Here is a tiny trained network, its code and every weight. The questions are about switching its units off for an input and a target symbol, where a switched-off unit gives its printed mean instead of its output.

import numpy as np


def w(rows, s, z=0):
    codes = np.array(rows[::2]) - 128.0
    scale = np.full(codes.shape[1], s)
    scale[-1] = z or s
    return codes * scale


def softmax(a):
    e = np.exp(a - a.max(-1, keepdims=True))
    return e / e.sum(-1, keepdims=True)


def log_softmax(a):
    a = a - a.max(-1, keepdims=True)
    return a - np.log(np.exp(a).sum(-1, keepdims=True))


def net(x, mask):
    ids = ['ΛΦγεζησ'.index(c) for c in x.split()]
    T = len(ids)
    res = E[ids] + P[:T]
    u = 0
    for l in range(3):
        r = res
        for j in range(2):
            rows = slice(4 * j, 4 * j + 4)
            q, k, v = (r @ M[l][rows].T for M in (Q, K, V))
            z = softmax(np.where(np.tri(T) > 0, q @ k.T / 4**0.5, -1e9)) @ v
            o = O[l][rows]
            res = res + np.where(mask[u + j], z, o[:, -1]) @ o[:, :-1]
        u += 2
    return log_softmax(res[-1] @ U[:, :-1].T + U[:, -1])


Q, K, V, O = {}, {}, {}, {}
E = w([
[99,105,171,139,140,31],'Λ',
[146,109,107,4,88,88],'Φ',
[136,93,152,148,47,171],'γ',
[52,70,107,158,179,167],'ε',
[193,136,60,91,139,132],'ζ',
[123,51,72,219,73,89],'η',
[112,35,90,82,123,62],'σ',
],0.021)
P = w([
[73,255,30,120,60,100],'0',
[90,230,57,110,60,104],'1',
[110,207,74,113,63,101],'2',
[126,181,91,103,71,113],'3',
[143,161,98,102,77,112],'4',
[156,136,107,105,79,117],'5',
[171,119,116,104,84,121],'6',
[184,100,128,98,94,127],'7',
[191,76,133,87,107,136],'8',
[204,56,140,83,119,136],'9',
[219,38,151,84,122,142],'10',
[234,20,164,94,125,140],'11',
[246,16,171,91,115,134],'12',
],0.0071)
Q[0] = w([
[134,157,135,98,136,121],'L0H0',
[79,158,113,71,140,196],'L0H0',
[206,129,96,161,179,170],'L0H0',
[191,166,145,132,129,85],'L0H0',
[150,71,112,87,38,57],'L0H1',
[88,96,101,185,148,124],'L0H1',
[60,126,99,210,253,188],'L0H1',
[147,113,107,131,150,83],'L0H1',
],0.012)
K[0] = w([
[155,147,205,139,177,177],'L0H0',
[116,113,83,107,60,149],'L0H0',
[168,164,57,165,164,146],'L0H0',
[176,228,173,176,134,117],'L0H0',
[241,58,105,95,59,102],'L0H1',
[130,171,160,161,92,117],'L0H1',
[18,248,200,140,204,41],'L0H1',
[183,124,173,126,91,122],'L0H1',
],0.011)
V[0] = w([
[116,104,195,169,24,173],'L0H0',
[212,162,176,200,199,104],'L0H0',
[4,143,115,106,14,181],'L0H0',
[123,139,43,116,126,120],'L0H0',
[25,174,148,121,254,151],'L0H1',
[195,110,203,131,132,57],'L0H1',
[88,135,162,193,124,124],'L0H1',
[159,14,138,162,155,104],'L0H1',
],0.0069)
O[0] = w([
[125,122,140,72,101,111,124],'L0H0',
[105,115,134,112,171,159,71],'L0H0',
[133,147,120,140,50,138,156],'L0H0',
[98,86,86,61,125,191,162],'L0H0',
[76,186,159,153,42,94,9],'L0H1',
[255,85,160,179,126,97,128],'L0H1',
[63,137,54,113,179,121,94],'L0H1',
[174,147,146,93,168,151,148],'L0H1',
],0.0086,0.012)
Q[1] = w([
[96,133,66,91,119,88],'L1H0',
[137,163,88,211,134,64],'L1H0',
[77,189,194,145,166,102],'L1H0',
[150,173,126,46,127,133],'L1H0',
[132,210,80,94,56,248],'L1H1',
[112,146,189,201,127,153],'L1H1',
[88,68,78,157,136,90],'L1H1',
[114,90,158,56,103,51],'L1H1',
],0.011)
K[1] = w([
[197,103,137,116,102,86],'L1H0',
[82,117,96,178,143,160],'L1H0',
[142,136,16,87,41,179],'L1H0',
[107,217,130,109,138,175],'L1H0',
[155,152,88,138,40,254],'L1H1',
[74,123,90,162,39,114],'L1H1',
[80,107,176,144,187,57],'L1H1',
[148,204,200,110,98,56],'L1H1',
],0.011)
V[1] = w([
[124,112,179,9,64,139],'L1H0',
[95,106,242,60,181,106],'L1H0',
[116,159,229,150,163,13],'L1H0',
[79,26,110,172,166,213],'L1H0',
[203,254,170,175,184,159],'L1H1',
[224,89,111,209,101,179],'L1H1',
[180,44,138,134,130,145],'L1H1',
[137,151,171,35,111,148],'L1H1',
],0.006)
O[1] = w([
[207,181,174,114,115,114,167],'L1H0',
[46,96,175,110,166,126,123],'L1H0',
[30,122,138,40,110,73,124],'L1H0',
[155,115,151,112,91,139,123],'L1H0',
[150,218,127,213,170,254,1],'L1H1',
[114,73,129,48,125,136,197],'L1H1',
[144,104,66,166,111,108,236],'L1H1',
[171,159,175,214,218,98,156],'L1H1',
],0.0063,0.0069)
Q[2] = w([
[211,1,77,132,155,97],'L2H0',
[18,143,126,123,125,166],'L2H0',
[125,54,83,132,151,106],'L2H0',
[111,45,124,113,121,55],'L2H0',
[123,26,72,129,163,38],'L2H1',
[113,229,128,156,135,98],'L2H1',
[52,159,219,178,180,118],'L2H1',
[59,76,185,140,151,147],'L2H1',
],0.008)
K[2] = w([
[136,74,170,133,142,155],'L2H0',
[64,144,103,135,137,121],'L2H0',
[139,91,180,98,158,120],'L2H0',
[158,133,127,55,211,129],'L2H0',
[123,12,212,195,104,152],'L2H1',
[109,170,139,132,66,116],'L2H1',
[156,105,118,149,90,124],'L2H1',
[87,185,114,154,135,87],'L2H1',
],0.011)
V[2] = w([
[87,141,90,118,222,122],'L2H0',
[135,144,137,60,140,188],'L2H0',
[161,159,102,104,198,143],'L2H0',
[114,85,170,35,100,118],'L2H0',
[98,199,84,132,111,64],'L2H1',
[186,171,138,1,139,114],'L2H1',
[166,174,123,194,168,77],'L2H1',
[159,179,99,107,156,41],'L2H1',
],0.0093)
O[2] = w([
[209,125,145,159,175,43,67],'L2H0',
[204,226,130,140,1,62,144],'L2H0',
[188,165,170,36,53,94,127],'L2H0',
[149,161,145,174,106,179,250],'L2H0',
[226,69,194,123,141,137,70],'L2H1',
[46,136,253,140,169,73,180],'L2H1',
[135,92,130,27,105,139,69],'L2H1',
[179,107,204,59,155,78,138],'L2H1',
],0.0069,0.015)
U = w([
[146,214,152,153,67,74,89],'Λ',
[56,108,105,42,162,118,77],'Φ',
[186,148,185,218,175,161,165],'γ',
[28,255,81,159,147,100,253],'ε',
[165,125,85,159,129,145,21],'ζ',
[157,148,188,174,99,216,121],'η',
[170,190,88,94,188,203,192],'σ',
],0.0092,0.0065)

Each question gives the input, a string of symbols that net reads in full, and the target symbol t.
The units are the heads (4 rows each of Q, K, V and O). Each row of codes is followed by its name. A weight is (code - 128) times the scale printed after its matrix; where a second scale follows, it is the last column's (O and U).
mask holds one flag per head, layer by layer. A switched-off head (its flag False) gives its mean, the last column of its rows in O, instead of its output. The means were averaged over made-up inputs and are rounded, as every weight is.
A unit's drop is (log p(t) with every unit on - log p(t) with that unit switched off) / (log p(t) with every unit on - log p(t) with every unit switched off).
The circuit of an input: a set's keep is (log p(t) with only the set's units on - log p(t) with every unit switched off) / (log p(t) with every unit on - log p(t) with every unit switched off). Starting from all 6 units, units are removed one at a time, each time the one whose removal leaves the highest keep (on an exact tie, the one counted first), for as long as the keep stays at least 0.8.
units of the circuit, in order: the units of the circuit, biggest drop first
heads that matter: for each layer, one digit per head in row order, 1 if its drop is at least 0.15 and else 0, layers parted by /
input ε σ Λ γ γ σ γ σ η γ η, target ε: units of the circuit, in order : L1H1; L2H1
input γ η γ γ Φ ε ζ γ η ε Λ ε, target Φ: units of the circuit, in order : L1H0
input γ ζ Λ σ γ γ γ Φ ζ ζ ζ, target Λ: units of the circuit, in order : L2H0; L2H1; L0H1
input σ η η Λ, target σ: units of the circuit, in order : L2H1; L0H1
input η Φ γ Λ ζ, target Φ: heads that matter : 10 / 10 / 01
input γ ζ η, target ζ: heads that matter : 01 / 10 / 01
input Φ γ σ Λ γ Φ, target ε: units of the circuit, in order : L2H1; L1H1
input γ ζ γ γ ζ γ ζ ζ ζ ζ Λ η, target Φ: units of the circuit, in order : L1H0; L0H0
input ε γ η σ Λ Λ, target γ: heads that matter : 11 / 01 / 00
input ζ σ η η, target ζ: heads that matter : 00 / 10 / 01
input ζ Λ γ Φ γ γ γ Λ, target γ: units of the circuit, in order : L1H0; L0H0
input γ η Λ Λ Λ ζ η η η ε ζ ζ ε, target Λ: units of the circuit, in order : L2H0; L0H1
input Φ Φ γ ε γ ζ ζ Λ, target Λ: units of the circuit, in order : L2H0; L1H1
input σ Λ γ γ ζ, target ε: units of the circuit, in order : L1H0; L2H1
input ζ η ζ γ σ Φ, target Λ: heads that matter : 00 / 10 / 00
input ζ γ γ Λ ζ γ σ ζ σ ζ ζ γ, target Λ: heads that matter : 10 / 10 / 11
input ζ σ γ σ η σ ε γ Λ, target ε: units of the circuit, in order : L2H1; L1H0
input Λ γ Φ γ ζ η Φ ζ σ, target Λ: heads that matter : 10 / 01 / 10
input Λ γ η η γ ζ γ σ γ η Λ Λ, target Φ: units of the circuit, in order : L0H1; L1H0
input Λ γ ζ γ σ, target ε: heads that matter : 01 / 11 / 01
input ζ Φ η γ Φ ε γ Λ ζ, target Φ: heads that matter : 11 / 10 / 01
input Λ γ η ε ζ ζ ζ ζ ζ, target Λ: heads that matter : 01 / 00 / 11
input γ γ σ Φ γ σ Φ ζ η γ γ Λ, target ε: heads that matter : 00 / 11 / 11
